Below are the code and all the weights of a small trained network. Each question names an input and a target symbol and asks about switching units off, where a switched-off unit gives its printed mean instead of its output.

import numpy as np


def w(rows, s, z=0):
    codes = np.array(rows[::2]) - 128.0
    scale = np.full(codes.shape[1], s)
    scale[-1] = z or s
    return codes * scale


def norm(h):
    return h / np.sqrt((h * h).mean(-1, keepdims=True) + 1e-5)


def f(y):
    return y / 2 * (1 + np.tanh(0.7978845608 * (y + 0.044715 * y**3)))


def softmax(a):
    e = np.exp(a - a.max(-1, keepdims=True))
    return e / e.sum(-1, keepdims=True)


def log_softmax(a):
    a = a - a.max(-1, keepdims=True)
    return a - np.log(np.exp(a).sum(-1, keepdims=True))


def net(x, mask):
    ids = ['ΔΛΞΨΩαβζηθμπστ'.index(c) for c in x.split()]
    T = len(ids)
    res = E[ids] + P[:T]
    u = 0
    for l in range(2):
        r = norm(res)
        for j in range(2):
            rows = slice(3 * j, 3 * j + 3)
            q, k, v = (r @ M[l][rows].T for M in (Q, K, V))
            z = softmax(np.where(np.tri(T) > 0, q @ k.T / 3**0.5, -1e9)) @ v
            o = O[l][rows]
            res = res + np.where(mask[u + j], z, o[:, -1]) @ o[:, :-1]
        u += 2
        y = f(norm(res) @ A[l][:, :-1].T + A[l][:, -1])
        res = res + np.where(mask[u : u + 12], y, B[l][:, -1]) @ B[l][:, :-1]
        u += 12
    return log_softmax(norm(res)[-1] @ U[:, :-1].T + U[:, -1])


Q, K, V, O, A, B = {}, {}, {}, {}, {}, {}
E = w([
[123,236,117,132],'Δ',
[75,85,180,36],'Λ',
[100,80,67,152],'Ξ',
[169,210,49,22],'Ψ',
[110,191,75,162],'Ω',
[146,105,197,188],'α',
[136,99,76,153],'β',
[246,49,32,184],'ζ',
[141,3,160,110],'η',
[156,153,222,73],'θ',
[80,68,187,180],'μ',
[198,112,179,236],'π',
[153,77,47,113],'σ',
[151,131,112,182],'τ',
],0.019)
P = w([
[62,111,155,169],'0',
[85,101,128,104],'1',
[78,99,122,70],'2',
[81,101,118,37],'3',
[72,110,124,35],'4',
[81,110,114,1],'5',
[46,109,138,37],'6',
],0.0042)
Q[0] = w([
[60,175,79,57],'L0H0',
[107,118,87,91],'L0H0',
[143,181,56,135],'L0H0',
[168,41,93,165],'L0H1',
[160,176,184,158],'L0H1',
[89,124,255,167],'L0H1',
],0.011)
K[0] = w([
[155,124,112,85],'L0H0',
[187,94,107,112],'L0H0',
[151,112,93,136],'L0H0',
[122,105,138,158],'L0H1',
[126,213,162,133],'L0H1',
[123,169,250,120],'L0H1',
],0.015)
V[0] = w([
[148,138,107,181],'L0H0',
[138,170,128,185],'L0H0',
[130,180,97,255],'L0H0',
[196,212,137,135],'L0H1',
[128,75,31,117],'L0H1',
[220,158,179,165],'L0H1',
],0.0088)
O[0] = w([
[92,149,160,2,112],'L0H0',
[83,122,96,128,76],'L0H0',
[177,96,113,136,53],'L0H0',
[160,192,129,136,7],'L0H1',
[107,71,135,165,218],'L0H1',
[87,81,176,137,79],'L0H1',
],0.0097,0.0022)
A[0] = w([
[187,174,217,144,116],'L0N0',
[114,160,118,120,127],'L0N1',
[154,81,63,111,205],'L0N2',
[41,196,5,135,82],'L0N3',
[87,161,161,133,64],'L0N4',
[45,103,103,157,103],'L0N5',
[145,108,128,178,227],'L0N6',
[27,184,108,145,5],'L0N7',
[184,227,124,109,222],'L0N8',
[103,140,155,99,68],'L0N9',
[155,74,149,188,186],'L0N10',
[86,156,99,95,224],'L0N11',
],0.013,0.0023)
B[0] = w([
[97,148,184,117,225],'L0N0',
[188,151,163,98,136],'L0N1',
[59,210,135,212,252],'L0N2',
[166,165,126,99,243],'L0N3',
[124,118,108,140,146],'L0N4',
[138,130,152,85,188],'L0N5',
[198,76,76,169,191],'L0N6',
[121,135,147,79,150],'L0N7',
[159,133,232,193,234],'L0N8',
[51,94,109,168,147],'L0N9',
[185,126,146,195,253],'L0N10',
[135,102,253,140,188],'L0N11',
],0.0064,0.0052)
Q[1] = w([
[48,68,255,221],'L1H0',
[190,221,130,102],'L1H0',
[234,30,140,7],'L1H0',
[51,1,109,198],'L1H1',
[185,48,91,50],'L1H1',
[45,128,216,69],'L1H1',
],0.0053)
K[1] = w([
[138,99,5,70],'L1H0',
[149,162,138,90],'L1H0',
[80,133,19,151],'L1H0',
[75,103,92,175],'L1H1',
[120,145,119,138],'L1H1',
[88,89,151,66],'L1H1',
],0.012)
V[1] = w([
[48,169,72,23],'L1H0',
[163,113,245,127],'L1H0',
[173,153,63,69],'L1H0',
[125,110,184,109],'L1H1',
[110,55,223,197],'L1H1',
[93,180,197,3],'L1H1',
],0.0083)
O[1] = w([
[117,177,62,51,3],'L1H0',
[166,93,90,33,197],'L1H0',
[187,87,116,147,53],'L1H0',
[24,81,157,156,154],'L1H1',
[212,110,2,152,246],'L1H1',
[148,24,134,176,75],'L1H1',
],0.0046,0.0054)
A[1] = w([
[142,248,154,107,44],'L1N0',
[38,66,74,173,215],'L1N1',
[76,166,214,185,105],'L1N2',
[118,52,134,197,3],'L1N3',
[112,123,92,212,194],'L1N4',
[130,34,120,170,22],'L1N5',
[106,210,34,155,254],'L1N6',
[174,176,152,143,167],'L1N7',
[99,226,102,157,69],'L1N8',
[208,165,103,108,183],'L1N9',
[148,113,113,165,103],'L1N10',
[133,83,206,206,106],'L1N11',
],0.011,0.0035)
B[1] = w([
[113,114,97,144,194],'L1N0',
[156,184,193,208,254],'L1N1',
[103,129,37,114,206],'L1N2',
[72,175,66,81,195],'L1N3',
[88,129,249,102,237],'L1N4',
[91,197,93,117,192],'L1N5',
[91,99,186,115,210],'L1N6',
[158,16,43,129,198],'L1N7',
[118,151,121,13,142],'L1N8',
[24,153,135,193,179],'L1N9',
[133,119,168,82,157],'L1N10',
[158,139,44,3,251],'L1N11',
],0.007,0.006)
U = w([
[90,163,223,225,148],'Δ',
[55,65,222,127,88],'Λ',
[247,65,144,151,212],'Ξ',
[91,163,95,126,125],'Ψ',
[154,74,98,243,211],'Ω',
[58,187,101,110,112],'α',
[242,248,163,134,56],'β',
[155,113,144,125,79],'ζ',
[153,113,147,131,26],'η',
[210,92,73,39,52],'θ',
[171,125,204,53,252],'μ',
[98,2,74,156,93],'π',
[153,194,44,194,128],'σ',
[87,154,102,118,108],'τ',
],0.015,0.0036)

Each question gives the input, a string of symbols that net reads in full, and the target symbol t.
The units are the heads (3 rows each of Q, K, V and O) and the neurons (one row each of A and B). Each row of codes is followed by its name. A weight is (code - 128) times the scale printed after its matrix; where a second scale follows, it is the last column's (O, A, B and U).
mask holds one flag per unit, layer by layer, with each layer's heads first. A switched-off unit (its flag False) gives its mean, the last column of its rows in O or B, instead of its output. The means were averaged over made-up inputs and are rounded, as every weight is.
A unit's drop is (log p(t) with every unit on - log p(t) with that unit switched off) / (log p(t) with every unit on - log p(t) with every unit switched off).
most important unit: the unit with the biggest drop
k most important neurons: the k neurons with the biggest drops, biggest first
top k neurons in layer l: the k neurons of layer l with the biggest drops, biggest first
heads that matter: for each layer, one digit per head in row order, 1 if its drop is at least 0.15 and else 0, layers parted by /
drop of u: that unit's drop, to one decimal
input π ζ Ω, target μ: heads that matter => 10 / 01
input τ θ τ, target Λ: heads that matter => 10 / 01
input Ξ Ψ Ψ, target α: top 4 neurons in layer 1 => (L1N9; L1N1; L1N11; L1N0)
input Ω Ω Ξ Ξ Ψ Δ η, target α: top 3 neurons in layer 1 => (L1N3; L1N5; L1N11)
input θ τ α μ, target α: most important unit => L1N11
input ζ ζ Ψ Ξ, target Δ: heads that matter => 00 / 00
input θ β σ Ψ Δ Ψ π, target Ξ: top 3 neurons in layer 1 => (L1N11; L1N7; L1N1)
input β β Ξ π Ω Ψ η, target α: top 2 neurons in layer 1 => (L1N5; L1N3)
input Ξ α τ ζ θ μ Ψ, target μ: top 4 neurons in layer 0 => (L0N11; L0N10; L0N8; L0N1)
input Ψ Λ Ψ Ξ Ψ, target α: 3 most important neurons => (L1N9; L0N10; L1N1)
input τ Ψ η Ξ, target Δ: heads that matter => 01 / 00
input η μ Ψ, target β: top 3 neurons in layer 1 => (L1N11; L1N9; L1N4)
input ζ μ τ ζ η Ω, target μ: 2 most important neurons => (L0N7; L0N11)
input Ψ η π, target Ξ: most important unit => L0N10
input θ α Λ θ η, target π: heads that matter => 00 / 01
input Λ Ψ η, target π: heads that matter => 01 / 01
input β β σ Ξ Ψ α α, target θ: heads that matter => 00 / 00
input α α μ, target α: top 2 neurons in layer 1 => (L1N3; L1N5)
input Ψ π Ψ τ τ, target Λ: top 2 neurons in layer 1 => (L1N6; L1N4)
input ζ Ω Ψ, target μ: top 2 neurons in layer 1 => (L1N1; L1N11)
input π Λ Ψ Ψ η Ψ, target β: top 2 neurons in layer 0 => (L0N8; L0N11)
input τ α Ψ μ β σ, target Δ: 2 most important neurons => (L0N2; L1N1)
input Δ Ξ α α, target θ: most important neuron => (L1N11)
input α σ τ η Δ β, target Δ: drop of L0H1 => 0.4
input σ μ μ β, target Δ: drop of L0H1 => 0.3
input Λ π Ω β Ξ Ψ σ, target Δ: drop of L0N10 => 0.0
